Here is a tiny trained network, its code and every weight. The questions are about switching its units off for an input and a target symbol, where a switched-off unit gives its printed mean instead of its output.

import numpy as np


def w(rows, s, z=0):
    codes = np.array(rows[::2]) - 128.0
    scale = np.full(codes.shape[1], s)
    scale[-1] = z or s
    return codes * scale


def f(y):
    return np.maximum(y, 0)


def softmax(a):
    e = np.exp(a - a.max(-1, keepdims=True))
    return e / e.sum(-1, keepdims=True)


def log_softmax(a):
    a = a - a.max(-1, keepdims=True)
    return a - np.log(np.exp(a).sum(-1, keepdims=True))


def net(x, mask):
    ids = ['ΓΦαβδεζηθμπστψω'.index(c) for c in x.split()]
    T = len(ids)
    res = E[ids] + P[:T]
    u = 0
    for l in range(2):
        q, k, v = (res @ M[l].T for M in (Q, K, V))
        z = softmax(np.where(np.tri(T) > 0, q @ k.T / 3**0.5, -1e9)) @ v
        res = res + np.where(mask[u], z, O[l][:, -1]) @ O[l][:, :-1]
        u += 1
        y = f(res @ A[l][:, :-1].T + A[l][:, -1])
        res = res + np.where(mask[u : u + 4], y, B[l][:, -1]) @ B[l][:, :-1]
        u += 4
    return log_softmax(res[-1] @ U[:, :-1].T + U[:, -1])


Q, K, V, O, A, B = {}, {}, {}, {}, {}, {}
E = w([
[245,93,61,55],'Γ',
[104,88,222,174],'Φ',
[251,96,59,112],'α',
[116,160,127,179],'β',
[56,125,208,141],'δ',
[241,146,65,143],'ε',
[70,97,210,108],'ζ',
[52,174,96,148],'η',
[167,84,243,160],'θ',
[78,113,91,198],'μ',
[190,150,65,67],'π',
[125,59,225,164],'σ',
[226,178,69,130],'τ',
[43,114,77,174],'ψ',
[91,88,207,146],'ω',
],0.011)
P = w([
[119,180,108,96],'0',
[160,1,106,116],'1',
[169,17,103,117],'2',
[182,19,97,123],'3',
[138,69,115,143],'4',
[137,75,114,136],'5',
[144,88,116,143],'6',
[144,91,117,131],'7',
],0.011)
Q[0] = w([
[69,94,187,144],'L0H0',
[48,175,232,192],'L0H0',
[103,179,254,189],'L0H0',
],0.0088)
K[0] = w([
[115,74,196,184],'L0H0',
[189,1,131,212],'L0H0',
[167,36,106,199],'L0H0',
],0.0084)
V[0] = w([
[199,8,142,255],'L0H0',
[221,199,162,242],'L0H0',
[70,217,157,229],'L0H0',
],0.007)
O[0] = w([
[62,99,71,82,166],'L0H0',
[93,176,132,9,76],'L0H0',
[141,228,115,109,4],'L0H0',
],0.014,0.003)
A[0] = w([
[78,177,198,246,65],'L0N0',
[207,185,205,102,169],'L0N1',
[163,165,11,96,188],'L0N2',
[116,148,197,162,3],'L0N3',
],0.011,0.002)
B[0] = w([
[240,116,64,250,166],'L0N0',
[27,167,191,185,253],'L0N1',
[149,216,28,116,250],'L0N2',
[170,11,143,232,139],'L0N3',
],0.011,0.0045)
Q[1] = w([
[70,94,101,148],'L1H0',
[10,75,172,111],'L1H0',
[85,97,94,163],'L1H0',
],0.012)
K[1] = w([
[7,77,60,43],'L1H0',
[114,2,76,41],'L1H0',
[16,105,120,59],'L1H0',
],0.0071)
V[1] = w([
[92,184,43,11],'L1H0',
[195,72,2,166],'L1H0',
[63,207,92,176],'L1H0',
],0.0073)
O[1] = w([
[112,77,107,36,5],'L1H0',
[146,245,165,54,215],'L1H0',
[46,162,93,149,151],'L1H0',
],0.011,0.012)
A[1] = w([
[219,164,145,97,3],'L1N0',
[172,74,172,137,180],'L1N1',
[221,141,46,111,120],'L1N2',
[79,160,253,168,129],'L1N3',
],0.011,0.0041)
B[1] = w([
[125,145,229,234,168],'L1N0',
[40,126,73,118,174],'L1N1',
[201,93,132,24,179],'L1N2',
[64,41,143,2,248],'L1N3',
],0.0082,0.017)
U = w([
[230,91,202,200,121],'Γ',
[177,194,59,160,172],'Φ',
[177,130,184,70,97],'α',
[121,171,47,239,157],'β',
[75,178,146,187,96],'δ',
[90,147,69,41,1],'ε',
[130,151,190,194,110],'ζ',
[66,104,163,59,124],'η',
[163,103,69,143,121],'θ',
[146,204,101,89,92],'μ',
[77,2,202,134,184],'π',
[183,140,108,105,136],'σ',
[41,132,40,154,53],'τ',
[135,196,156,126,139],'ψ',
[186,195,124,211,173],'ω',
],0.0076,0.0064)

Each question gives the input, a string of symbols that net reads in full, and the target symbol t.
The units are the heads (3 rows each of Q, K, V and O) and the neurons (one row each of A and B). Each row of codes is followed by its name. A weight is (code - 128) times the scale printed after its matrix; where a second scale follows, it is the last column's (O, A, B and U).
mask holds one flag per unit, layer by layer, with each layer's heads first. A switched-off unit (its flag False) gives its mean, the last column of its rows in O or B, instead of its output. The means were averaged over made-up inputs and are rounded, as every weight is.
A unit's drop is (log p(t) with every unit on - log p(t) with that unit switched off) / (log p(t) with every unit on - log p(t) with every unit switched off).
The circuit of an input: a set's keep is (log p(t) with only the set's units on - log p(t) with every unit switched off) / (log p(t) with every unit on - log p(t) with every unit switched off). Starting from all 10 units, units are removed one at a time, each time the one whose removal leaves the highest keep (on an exact tie, the one counted first), for as long as the keep stays at least 0.8.
circuit, biggest first: the units of the circuit, biggest drop first
most important unit: the unit with the biggest drop
top k neurons: the k neurons with the biggest drops, biggest first
k most important neurons of layer l: the k neurons of layer l with the biggest drops, biggest first
input Γ ζ ψ ε, target Γ: 2 most important neurons of layer 1 => [L1N0, L1N3]
input Γ Φ α Γ θ ζ α, target Γ: top neuron => [L0N1]
input ζ τ Φ ε π, target ζ: 3 most important neurons of layer 0 => [L0N0, L0N3, L0N2]
input δ π π, target δ: top 3 neurons => [L0N1, L0N0, L1N3]
input β α β, target τ: circuit, biggest first => [L0H0, L1H0, L0N1]
input η π Γ ζ π σ π π, target η: circuit, biggest first => [L1N3, L0N1, L0H0]
input π Γ ε, target π: top 3 neurons => [L0N1, L0N2, L1N3]
input η μ δ μ, target δ: top 3 neurons => [L1N3, L0N0, L0N1]
input π δ μ Γ, target π: top 2 neurons => [L0N1, L0N2]
input Γ ψ σ τ, target Γ: circuit, biggest first => [L0H0, L1N0, L1H0]
input Φ ψ ε π μ π δ Γ, target Φ: circuit, biggest first => [L1N3, L0N2]
input η Γ η β, target δ: top 2 neurons => [L0N0, L1N3]
input β η ω ζ π β Γ, target β: top 2 neurons => [L0N1, L0N2]
input ε ζ π θ Γ Γ, target ε: most important unit => L1H0
input τ π η Γ ω α, target τ: circuit, biggest first => [L0H0, L1H0, L0N1, L0N2]
input ω ζ ε, target ω: 3 most important neurons of layer 0 => [L0N2, L0N0, L0N3]
input π θ α Γ μ α Γ, target π: circuit, biggest first => [L0H0, L0N1, L1N3, L0N2]
input μ β π η π η ε, target μ: top 2 neurons => [L0N2, L0N0]
input η β ζ β ε ζ Γ, target η: circuit, biggest first => [L1N3, L0N1, L0H0]
input α Φ ψ ε, target α: circuit, biggest first => [L1H0, L1N2, L0N1]
input β π μ δ α, target β: top neuron => [L0N1]
input ε α μ τ, target ε: circuit, biggest first => [L1H0, L0N2]
input τ α μ π Γ η Γ, target τ: circuit, biggest first => [L0H0, L0N1, L1H0, L0N2]
